Here is a tiny trained network, its code and every weight. The questions are about switching its units off for an input and a class, where a switched-off unit gives its printed mean instead of its output.

import numpy as np


def w(rows, s, z=0):
    codes = np.array(rows[::2]) - 128.0
    scale = np.full(codes.shape[1], s)
    scale[-1] = z or s
    return codes * scale


def f(y):
    return y / 2 * (1 + np.tanh(0.7978845608 * (y + 0.044715 * y**3)))


def log_softmax(a):
    a = a - a.max(-1, keepdims=True)
    return a - np.log(np.exp(a).sum(-1, keepdims=True))


def net(x, mask):
    res = np.array(x, float).reshape(1, 6) / 4 @ E
    y = f(res @ A[0][:, :-1].T + A[0][:, -1])
    res = res + np.where(mask, y, B[0][:, -1]) @ B[0][:, :-1]
    return log_softmax(res[-1] @ U[:, :-1].T + U[:, -1])


A, B = {}, {}
E = w([
[122,120,132,130,129,130,134],'x0',
[130,79,131,105,95,220,34],'x1',
[132,133,129,127,136,126,122],'x2',
[76,111,87,1,146,99,124],'x3',
[137,139,125,123,127,130,126],'x4',
[52,213,204,118,116,160,135],'x5',
],0.0096)
A[0] = w([
[118,153,132,148,141,29,179,255],'N0',
[99,118,133,120,123,115,104,170],'N1',
[178,116,108,170,119,140,144,160],'N2',
[120,77,69,64,137,80,130,143],'N3',
[145,63,62,53,138,87,129,128],'N4',
[125,176,139,151,127,138,149,151],'N5',
[4,182,165,16,127,136,132,86],'N6',
[205,80,125,198,141,116,122,190],'N7',
[122,176,181,157,116,153,129,154],'N8',
[128,122,133,137,126,160,98,148],'N9',
[91,204,194,188,108,178,130,140],'N10',
[180,107,103,201,102,125,124,173],'N11',
[138,78,143,100,103,235,24,187],'N12',
],0.013,0.0071)
B[0] = w([
[158,212,155,154,186,54,211,237],'N0',
[139,108,122,102,148,142,143,144],'N1',
[147,100,126,141,162,139,127,185],'N2',
[136,198,91,76,75,63,109,202],'N3',
[90,162,113,7,101,99,137,211],'N4',
[85,109,169,111,156,134,177,159],'N5',
[227,69,89,164,221,172,115,207],'N6',
[179,108,105,133,204,156,134,232],'N7',
[83,116,165,166,108,138,174,180],'N8',
[132,124,119,147,102,145,98,156],'N9',
[50,137,185,200,74,158,152,211],'N10',
[170,97,122,160,160,158,112,212],'N11',
[102,51,88,99,78,204,42,251],'N12',
],0.019,0.014)
U = w([
[246,128,121,194,253,107,185,250],'0',
[210,25,93,156,168,183,53,172],'1',
[114,210,132,78,95,13,177,35],'2',
[54,110,90,40,27,124,85,89],'3',
[22,168,227,200,113,96,221,106],'4',
[3,102,158,195,2,189,116,14],'5',
],0.005,0.0018)

Each question gives the input, the list of numbers given to net, and the class t.
The units are the neurons (one row each of A and B). Each row of codes is followed by its name. A weight is (code - 128) times the scale printed after its matrix; where a second scale follows, it is the last column's (A, B and U).
mask holds one flag per neuron, in row order. A switched-off neuron (its flag False) gives its mean, the last column of its row in B, instead of its output. The means were averaged over made-up inputs and are rounded, as every weight is.
A unit's drop is (log p(t) with every unit on - log p(t) with that unit switched off) / (log p(t) with every unit on - log p(t) with every unit switched off).
The circuit of an input: a set's keep is (log p(t) with only the set's units on - log p(t) with every unit switched off) / (log p(t) with every unit on - log p(t) with every unit switched off). Starting from the 12 units with the biggest drops (on a tie, the unit counted first), units are removed one at a time, each time the one whose removal leaves the highest keep (on an exact tie, the one counted first), for as long as the keep stays at least 0.8.
units of the circuit, in order: the units of the circuit, biggest drop first
k most important neurons: the k neurons with the biggest drops, biggest first
drop of u: that unit's drop, to one decimal
input [8,8,-3,-1,-5,6], class 5: units of the circuit, in order -> N10
input [5,6,-2,0,-8,2], class 5: 2 most important neurons -> N7, N11
input [-7,-2,1,7,0,-1], class 2: 2 most important neurons -> N4, N3
input [2,0,-6,-8,2,3], class 4: units of the circuit, in order -> N12, N10
input [-5,1,-3,-8,1,3], class 5: 2 most important neurons -> N0, N10
input [5,-2,-3,0,-2,3], class 4: 2 most important neurons -> N7, N11
input [-5,8,8,-5,1,1], class 5: 2 most important neurons -> N6, N10
input [-6,-5,7,-6,4,1], class 4: 3 most important neurons -> N10, N6, N8
input [2,2,-2,-1,2,8], class 5: 2 most important neurons -> N10, N0
input [0,-6,-6,1,0,-5], class 2: 3 most important neurons -> N6, N4, N3
input [1,-3,-4,-5,-1,1], class 4: 2 most important neurons -> N6, N10
input [-1,-1,0,-8,0,2], class 4: 2 most important neurons -> N10, N12
input [7,7,-6,1,-1,-4], class 3: 2 most important neurons -> N6, N4
input [2,5,3,2,-6,-8], class 3: units of the circuit, in order -> N4
input [5,6,1,2,5,-6], class 3: drop of N5 -> 0.0
input [8,-4,-5,1,-7,-2], class 2: drop of N6 -> 0.5
input [3,5,1,6,-4,-1], class 3: drop of N4 -> 0.2
